Below is a small trained network, with its code and all its weights. Each question gives an input and a class and asks what happens when units are switched off, that is, made to give their printed mean instead of their output.

import numpy as np


def w(rows, s, z=0):
    codes = np.array(rows[::2]) - 128.0
    scale = np.full(codes.shape[1], s)
    scale[-1] = z or s
    return codes * scale


def norm(h):
    return h / np.sqrt((h * h).mean(-1, keepdims=True) + 1e-5)


def f(y):
    return y / 2 * (1 + np.tanh(0.7978845608 * (y + 0.044715 * y**3)))


def log_softmax(a):
    a = a - a.max(-1, keepdims=True)
    return a - np.log(np.exp(a).sum(-1, keepdims=True))


def net(x, mask):
    res = np.array(x, float).reshape(1, 4) / 4 @ E
    u = 0
    for l in range(3):
        y = f(norm(res) @ A[l][:, :-1].T + A[l][:, -1])
        res = res + np.where(mask[u : u + 6], y, B[l][:, -1]) @ B[l][:, :-1]
        u += 6
    return log_softmax(norm(res)[-1] @ U[:, :-1].T + U[:, -1])


A, B = {}, {}
E = w([
[135,174,161,2,173,194,171,174],'x0',
[169,133,176,152,41,79,178,77],'x1',
[119,144,134,124,200,78,122,66],'x2',
[79,99,197,135,147,160,188,128],'x3',
],0.0047)
A[0] = w([
[124,84,72,143,81,129,85,176,163],'0.n0',
[131,109,165,110,179,41,125,60,173],'0.n1',
[198,222,255,39,139,109,146,117,193],'0.n2',
[124,55,147,114,4,79,177,114,111],'0.n3',
[111,85,225,199,117,186,180,184,6],'0.n4',
[47,143,61,146,217,133,174,102,157],'0.n5',
],0.0043,0.0012)
B[0] = w([
[117,146,250,139,124,78,174,96,163],'0.n0',
[131,119,74,148,138,177,51,162,185],'0.n1',
[65,148,142,157,95,52,195,177,252],'0.n2',
[132,145,154,165,87,105,71,9,208],'0.n3',
[253,125,198,87,171,85,156,150,161],'0.n4',
[132,142,93,195,131,149,126,102,173],'0.n5',
],0.005,0.0032)
A[1] = w([
[145,95,73,127,62,153,120,80,146],'1.n0',
[116,103,100,113,210,164,154,149,175],'1.n1',
[165,110,117,88,130,155,104,125,2],'1.n2',
[102,61,115,1,118,176,109,192,84],'1.n3',
[49,149,105,29,186,188,162,123,244],'1.n4',
[146,191,76,107,89,99,87,137,171],'1.n5',
],0.0046,0.00062)
B[1] = w([
[98,54,98,121,33,82,167,80,157],'1.n0',
[187,105,91,246,125,60,103,106,183],'1.n1',
[198,84,146,194,97,116,242,62,104],'1.n2',
[144,214,54,149,62,161,213,125,193],'1.n3',
[144,115,121,172,40,176,66,64,253],'1.n4',
[131,146,190,1,209,79,52,199,186],'1.n5',
],0.005,0.0024)
A[2] = w([
[122,103,112,104,162,196,152,169,136],'2.n0',
[109,100,102,176,255,144,95,92,35],'2.n1',
[84,121,68,133,151,104,101,132,130],'2.n2',
[201,143,106,27,191,60,107,171,26],'2.n3',
[120,202,88,133,108,192,146,151,2],'2.n4',
[187,80,144,178,80,87,109,61,121],'2.n5',
],0.0067,0.0012)
B[2] = w([
[192,141,85,148,68,186,78,89,141],'2.n0',
[84,85,175,200,255,145,153,98,217],'2.n1',
[133,82,199,120,104,195,167,155,168],'2.n2',
[123,78,66,65,194,110,130,156,174],'2.n3',
[181,153,51,186,137,124,135,162,173],'2.n4',
[131,99,57,79,94,158,93,95,253],'2.n5',
],0.0074,0.0044)
U = w([
[63,237,224,84,75,61,234,154,131],'0',
[96,108,209,154,93,153,81,180,2],'1',
[105,56,119,107,2,79,50,30,197],'2',
[68,48,171,220,242,161,97,89,187],'3',
[203,220,57,188,90,189,161,181,184],'4',
[111,97,94,19,187,60,105,204,121],'5',
[171,98,221,96,104,153,182,117,52],'6',
],0.0082,0.0038)

Each question gives the input, the list of numbers given to net, and the class t.
The units are the neurons (one row each of A and B). Each row of codes is followed by its name. A weight is (code - 128) times the scale printed after its matrix; where a second scale follows, it is the last column's (A, B and U).
mask holds one flag per neuron, layer by layer. A switched-off neuron (its flag False) gives its mean, the last column of its row in B, instead of its output. The means were averaged over made-up inputs and are rounded, as every weight is.
A unit's drop is (log p(t) with every unit on - log p(t) with that unit switched off) / (log p(t) with every unit on - log p(t) with every unit switched off).
The circuit of an input: a set's keep is (log p(t) with only the set's units on - log p(t) with every unit switched off) / (log p(t) with every unit on - log p(t) with every unit switched off). Starting from the 12 units with the biggest drops (on a tie, the unit counted first), units are removed one at a time, each time the one whose removal leaves the highest keep (on an exact tie, the one counted first), for as long as the keep stays at least 0.8.
circuit, biggest first: the units of the circuit, biggest drop first
k most important neurons: the k neurons with the biggest drops, biggest first
k most important neurons of layer l: the k neurons of layer l with the biggest drops, biggest first
drop of u: that unit's drop, to one decimal
input [-4,-2,-2,-8], class 5: circuit, biggest first : [1.n5, 1.n4, 2.n3]
input [8,-1,2,-4], class 4: 3 most important neurons : [1.n4, 1.n3, 2.n4]
input [3,2,7,-3], class 5: circuit, biggest first : [2.n3]
input [-3,4,5,-8], class 5: 3 most important neurons : [1.n5, 1.n4, 2.n3]
input [3,7,-1,-6], class 5: circuit, biggest first : [1.n5, 2.n3]
input [-2,0,-4,6], class 6: 2 most important neurons of layer 1 : [1.n4, 1.n1]
input [4,6,8,-2], class 5: 2 most important neurons : [2.n3, 0.n1]
input [-4,2,1,6], class 2: 3 most important neurons : [2.n5, 0.n3, 2.n1]
input [8,1,6,4], class 4: 2 most important neurons : [0.n0, 0.n3]
input [8,1,1,-5], class 4: 2 most important neurons of layer 1 : [1.n3, 1.n4]
input [4,7,6,-5], class 5: 2 most important neurons of layer 0 : [0.n1, 0.n0]
input [3,-1,0,-8], class 5: 2 most important neurons : [1.n5, 2.n3]
input [-6,-6,-3,-5], class 3: 2 most important neurons of layer 1 : [1.n4, 1.n3]
input [8,7,7,-8], class 5: circuit, biggest first : [2.n3]
input [5,-5,-1,-6], class 4: 2 most important neurons : [1.n3, 1.n4]
input [-7,-4,4,-8], class 3: 2 most important neurons of layer 2 : [2.n1, 2.n2]
input [4,-7,-2,8], class 4: drop of 1.n3 : 0.2
input [7,-1,7,0], class 4: drop of 1.n4 : 0.4
input [5,-3,1,-5], class 4: drop of 1.n3 : 0.4
